[  9   0   3 -13  -2  -2   0   7   7   1   9   4  10  -6   5   4 -19  -6
  -6   2   1  19   0 -10  -8   6  -3  -3  12   8 -11]
NM (17)
[  6  14   3   0   0   0  -3  -2   2   2   2  -5  11  -3   0 -11 -14  -7
  -3   2   1  30  -4  -5  -4   0  -3  -3  15  -4  -3]
Td (26)
[ -6  -1  28  -5  -3   2  -3  10  12   1  13   2   7 -12   0  -9 -24   9
   0  -5  -9  10  -2   5   0  -4  -9   3  15   1   4]
NM (15)
[ -6   5   3   2   0   1  -4  -7   5  -3  -9 -12   2  -6  -5  -7  -6   1
  -4   4  -4   7  -3  -1  -1  -3  -6  -5   9   4   5]
Td (24)
[ -4  -3  -5   0   9   5  -7  -4   9   5 -18  -3   3   1  -2  -4   5 -19
  -4   4  -9  -1  -6 -13  -1  -7  -1  -6   9   7  -2]
Td (24)
[  1  -2   3 -12 -15  -5   1  -7   0   3 -10  -6   8 -12  -3  -3 -21  -2
  14  -2   0  22   0   1  -1  -1   0  15   6   5  -1]
Zt (18)
[ -9   2   4   4   7  13  -2  -4   9  -1 -20 -12  12  -3   2   8   8  -5
  -2  -3 -15  14 -10 -13  -4  -6  -3  -2   9  19   3]
Zt (18)
[ -1  -1  -3  -9   1   1   0  -2  -3   0   5 -12   1 -11   2   0   3  -5
   4   0   6   6  -1  -8  -6  -3   0  -5   2   1  -3]
Zt (22)
[-13   7   7  27   5   2  -6   1  11   2   4  -6   2 -10 -13 -11 -18  -4
  -2   1  -1   1  -7  -7   0  -3  -2   9   7   4  19]
Td (24)
[ -1  -2  -4  -3   3   3  -1   2  -9   1 -17  -9  18 -10   2  -6 -21 -13
  16   3  -2  27  -4  -3  -6  -3  -6 -11  23   2  -8]
Zt (18)
[  1  -2   3   4   4   1  -1  -3   1  -2  -4 -12   8  -4  -8  -5  -9  -9
  -5   0  -3  14  -2  -5  -8  -4  -4  -6  11  -1  10]
Td (24)
[ -2  11  -3  -5  -8  -1  -1   2  -2   5  16 -15   0 -24  -7 -13 -38  -9
  -2   0   2  26  -2  -4  -6  -3  -2  -2  16   1  -5]
Zt (22)
[  2  -1  -2   2   8   4  -2  -3  13   0   5 -11   6  -7   1  -6   5  -6
  -1  -1  -6   4  -1  -4  -1  -5   0  -4   0   5   2]
Zt (22)
[-12   2  -2   2  -4   5   0  -4   3  -2 -14  -7 -15  -2  -2  -9 -11 -10
  -4   5  -1   1  -7 -10  -4  -1  -3  -2   4   6  -1]
Td (24)
[  6  -3   0 -14  -5   1   1   7 -12   9   7   5   3 -10   2  -1 -24  -9
   2   0   3  14  -1  -4  -1  -1   0  -4  14  -2 -22]
NM (17)
[  2  -4   2  -1 -21   0  -2  -2   5   3  -5 -15  10 -14  -3  -3 -10   3
   7   0  -3  20   2   3 -21  -7  -8  -3   3   3  -3]
Zt (22)
[  3 -16   3  -2  13   0   1   6   2   0  -5   5   9   3   4  10  30   5
  11  -1  -6  -4   0 -23   0   3   2   2  -4   3   6]
NM (17)
[-10  -1   7  -8  -4   6   3  12 -10   3  -4  -1 -11  -5  -1  -6 -29  -1
  -1  -5   2   7   1  -4   0  -1  -5   6  11   1   0]
NM (15)
[-10  -1  -3  -1  -4   4  -2  -7   7  -5   4 -12  -2 -13   1   0  -5  -1
   4   3  -1   7   6  -1  -5  -2 -17   4   2   7   0]
Zt (22)
[ -3   1   2  -1   0   4   2  -4  -1   2  -3 -16  10 -12   0  -5 -20 -14
  -1   1  -3  20  -5  -5  -6  -1  -3   0  12   4  -2]
Zt (18)
[-12   4   4   3   3  -2   0  -1   7   2  14 -24   0 -12  -4 -15 -19  -5
   0  -4  -8   7  -2   0   0  -5  -5   1  11  -1   5]
Td (26)
[ -7   2   5   2   8   5  -1  -2   4   0   0 -10   6  -4  -3 -11  -1  -4
  -3   3  -1   2  -3 -14 -10  -2  -2   3  10  -3   3]
Td (26)
[  8  -9   5  -8  -7  -1   3   7   0   3  18  -5  14 -13   7   1 -18  -6
   7  -8  -8  25   2  -2  -7  -3  -5   4  13   7 -12]
NM (17)
[-14  -3  11  -5  -4  -1   3   3   2   1  10   5   4 -12  -2  -6 -23   2
   0  -3  -7   5   0   0   3   1  -9   4  18   3  -5]
NM (15)
[ -5  -4   2  -2   5   3  -5   1  -2   4 -20 -16  16  -5  -3  -4 -22 -12
  -2   1 -10  20  -4 -15  -5  -4  -3  -5  20   3  -3]
Zt (18)
[ 28  15 -16 -18   0 -11   0   5 -20   0 -18   5  11   8  -1  -3 -10 -36
  -3   5  13  21  -6 -12 -21   7   8  -5   8  -8 -24]
Zt (22)
[ -1 -13   3  -3   3  -1  -1   7   6   3  18  -2  10 -14  -2   2   1   6
  13  -4  -5   8   0   1  -2  -4  -2   5   7   5  -4]
NM (17)
